Below is a small trained network, with its code and all its weights. Each question gives an input and a target symbol and asks what happens when units are switched off, that is, made to give their printed mean instead of their output.

import numpy as np


def w(rows, s, z=0):
    codes = np.array(rows[::2]) - 128.0
    scale = np.full(codes.shape[1], s)
    scale[-1] = z or s
    return codes * scale


def f(y):
    return np.maximum(y, 0)


def softmax(a):
    e = np.exp(a - a.max(-1, keepdims=True))
    return e / e.sum(-1, keepdims=True)


def log_softmax(a):
    a = a - a.max(-1, keepdims=True)
    return a - np.log(np.exp(a).sum(-1, keepdims=True))


def net(x, mask):
    ids = ['γεζηθλμπτψω'.index(c) for c in x.split()]
    T = len(ids)
    res = E[ids] + P[:T]
    u = 0
    for l in range(2):
        q, k, v = (res @ M[l].T for M in (Q, K, V))
        z = softmax(np.where(np.tri(T) > 0, q @ k.T / 2**0.5, -1e9)) @ v
        res = res + np.where(mask[u], z, O[l][:, -1]) @ O[l][:, :-1]
        u += 1
        y = f(res @ A[l][:, :-1].T + A[l][:, -1])
        res = res + np.where(mask[u : u + 16], y, B[l][:, -1]) @ B[l][:, :-1]
        u += 16
    return log_softmax(res[-1] @ U[:, :-1].T + U[:, -1])


Q, K, V, O, A, B = {}, {}, {}, {}, {}, {}
E = w([
[173,42,151],'γ',
[14,80,119],'ε',
[130,141,119],'ζ',
[143,149,180],'η',
[126,136,130],'θ',
[131,137,125],'λ',
[180,163,73],'μ',
[124,147,252],'π',
[129,127,102],'τ',
[118,161,124],'ψ',
[132,147,137],'ω',
],0.015)
P = w([
[161,106,162],'0',
[57,181,169],'1',
[172,111,130],'2',
[10,147,112],'3',
[168,109,132],'4',
[2,115,84],'5',
],0.012)
Q[0] = w([
[98,138,105],'0.h1',
[254,57,162],'0.h1',
],0.012)
K[0] = w([
[69,134,152],'0.h1',
[255,236,86],'0.h1',
],0.0086)
V[0] = w([
[53,146,2],'0.h1',
[128,207,18],'0.h1',
],0.007)
O[0] = w([
[178,253,111,3],'0.h1',
[190,171,161,89],'0.h1',
],0.0066,0.0015)
A[0] = w([
[165,204,80,84],'0.n1',
[166,102,191,120],'0.n2',
[199,121,207,119],'0.n3',
[186,81,94,71],'0.n4',
[189,108,46,77],'0.n5',
[223,184,126,236],'0.n6',
[74,252,160,162],'0.n7',
[117,156,26,88],'0.n8',
[153,152,171,125],'0.n9',
[82,195,78,79],'0.n10',
[36,82,147,2],'0.n11',
[180,82,182,101],'0.n12',
[213,143,173,104],'0.n13',
[154,104,152,111],'0.n14',
[125,98,169,85],'0.n15',
[165,2,118,87],'0.n16',
],0.009,0.006)
B[0] = w([
[103,123,188,169],'0.n1',
[166,202,79,171],'0.n2',
[136,186,82,187],'0.n3',
[180,137,179,144],'0.n4',
[99,194,190,156],'0.n5',
[100,108,49,254],'0.n6',
[128,57,217,230],'0.n7',
[183,17,186,170],'0.n8',
[122,147,89,154],'0.n9',
[219,96,148,174],'0.n10',
[83,165,2,163],'0.n11',
[160,182,95,167],'0.n12',
[104,234,80,174],'0.n13',
[140,162,101,145],'0.n14',
[87,163,114,150],'0.n15',
[181,187,211,159],'0.n16',
],0.0068,0.0061)
Q[1] = w([
[96,15,107],'1.h1',
[115,254,125],'1.h1',
],0.0085)
K[1] = w([
[156,2,162],'1.h1',
[204,221,80],'1.h1',
],0.0066)
V[1] = w([
[235,49,1],'1.h1',
[178,82,247],'1.h1',
],0.0074)
O[1] = w([
[180,2,146,88],'1.h1',
[178,173,137,6],'1.h1',
],0.009,0.002)
A[1] = w([
[98,128,38,109],'1.n1',
[99,102,191,67],'1.n2',
[107,116,205,140],'1.n3',
[153,179,123,228],'1.n4',
[102,79,154,139],'1.n5',
[161,134,89,100],'1.n6',
[88,83,137,147],'1.n7',
[89,147,147,20],'1.n8',
[84,77,138,146],'1.n9',
[184,205,159,204],'1.n10',
[191,142,152,31],'1.n11',
[159,104,195,1],'1.n12',
[101,9,195,137],'1.n13',
[181,116,184,168],'1.n14',
[131,132,132,74],'1.n15',
[82,101,203,143],'1.n16',
],0.012,0.0045)
B[1] = w([
[161,195,120,205],'1.n1',
[159,101,121,170],'1.n2',
[158,100,103,203],'1.n3',
[109,99,89,246],'1.n4',
[148,135,168,173],'1.n5',
[163,128,124,173],'1.n6',
[131,152,161,187],'1.n7',
[164,115,117,166],'1.n8',
[148,157,162,191],'1.n9',
[99,60,123,254],'1.n10',
[110,71,131,141],'1.n11',
[123,143,3,134],'1.n12',
[141,147,175,200],'1.n13',
[141,131,200,178],'1.n14',
[125,127,129,128],'1.n15',
[163,115,105,224],'1.n16',
],0.013,0.005)
U = w([
[151,41,125,35],'γ',
[91,255,136,165],'ε',
[134,142,160,100],'ζ',
[99,78,147,95],'η',
[124,114,134,57],'θ',
[141,104,159,82],'λ',
[222,142,46,143],'μ',
[28,106,94,255],'π',
[206,165,233,100],'τ',
[126,121,145,143],'ψ',
[138,122,142,78],'ω',
],0.0097,0.0052)

Each question gives the input, a string of symbols that net reads in full, and the target symbol t.
The units are the heads (2 rows each of Q, K, V and O) and the neurons (one row each of A and B). Each row of codes is followed by its name. A weight is (code - 128) times the scale printed after its matrix; where a second scale follows, it is the last column's (O, A, B and U).
mask holds one flag per unit, layer by layer, with each layer's heads first. A switched-off unit (its flag False) gives its mean, the last column of its rows in O or B, instead of its output. The means were averaged over made-up inputs and are rounded, as every weight is.
A unit's drop is (log p(t) with every unit on - log p(t) with that unit switched off) / (log p(t) with every unit on - log p(t) with every unit switched off).
The circuit of an input: a set's keep is (log p(t) with only the set's units on - log p(t) with every unit switched off) / (log p(t) with every unit on - log p(t) with every unit switched off). Starting from the 12 units with the biggest drops (on a tie, the unit counted first), units are removed one at a time, each time the one whose removal leaves the highest keep (on an exact tie, the one counted first), for as long as the keep stays at least 0.8.
circuit, biggest first: the units of the circuit, biggest drop first
unit that matters most: the unit with the biggest drop
top k neurons: the k neurons with the biggest drops, biggest first
k most important neurons of layer l: the k neurons of layer l with the biggest drops, biggest first
drop of u: that unit's drop, to one decimal
input π π τ, target π: top 3 neurons	0.n16; 0.n7; 0.n6
input ζ λ ζ μ ε, target ε: 2 most important neurons of layer 0	0.n7; 0.n11
input η π π ψ, target ε: circuit, biggest first	1.h1
input π μ τ π, target τ: top 3 neurons	0.n11; 1.n9; 0.n7
input γ μ μ μ η, target μ: top 3 neurons	0.n6; 0.n13; 0.n3
input ψ π μ θ, target ε: circuit, biggest first	1.n10; 0.n11; 1.n1
input μ π ψ γ, target ε: circuit, biggest first	1.h1; 0.n7
input μ π λ τ, target ε: circuit, biggest first	1.n10; 1.n1
input π μ π μ, target τ: top 2 neurons	0.n8; 0.n2
input μ μ μ π μ τ, target ε: top 3 neurons	1.n1; 0.n7; 1.n10
input η π μ π, target ε: 2 most important neurons of layer 0	0.n11; 0.n16
input γ π λ, target π: top 3 neurons	0.n16; 0.n7; 1.n10
input ε π η π η, target π: top 2 neurons	1.n10; 1.n4
input π π η η, target ε: circuit, biggest first	1.h1
input π μ τ ω, target τ: top 3 neurons	0.n7; 0.n11; 0.n2
input μ θ μ π π ζ, target ε: 2 most important neurons of layer 1	1.n1; 1.n10
input η μ μ μ, target τ: 2 most important neurons of layer 0	0.n8; 0.n7
input μ μ μ γ, target τ: 2 most important neurons of layer 0	0.n6; 0.n16
input τ μ μ η, target τ: top 2 neurons	0.n6; 1.n13
input η μ μ μ η λ, target τ: unit that matters most	0.n7
input η π μ λ, target ε: 2 most important neurons of layer 1	1.n10; 1.n1
input η μ ε μ μ τ, target τ: 2 most important neurons of layer 0	0.n8; 0.n7
input μ γ μ γ ε, target ε: 2 most important neurons of layer 1	1.n1; 1.n10
input π η τ π μ η, target ε: drop of 0.n1	0.0
input ζ τ ε η π, target π: drop of 1.h1	0.1
input η μ μ μ μ ε, target τ: drop of 0.n7	0.2
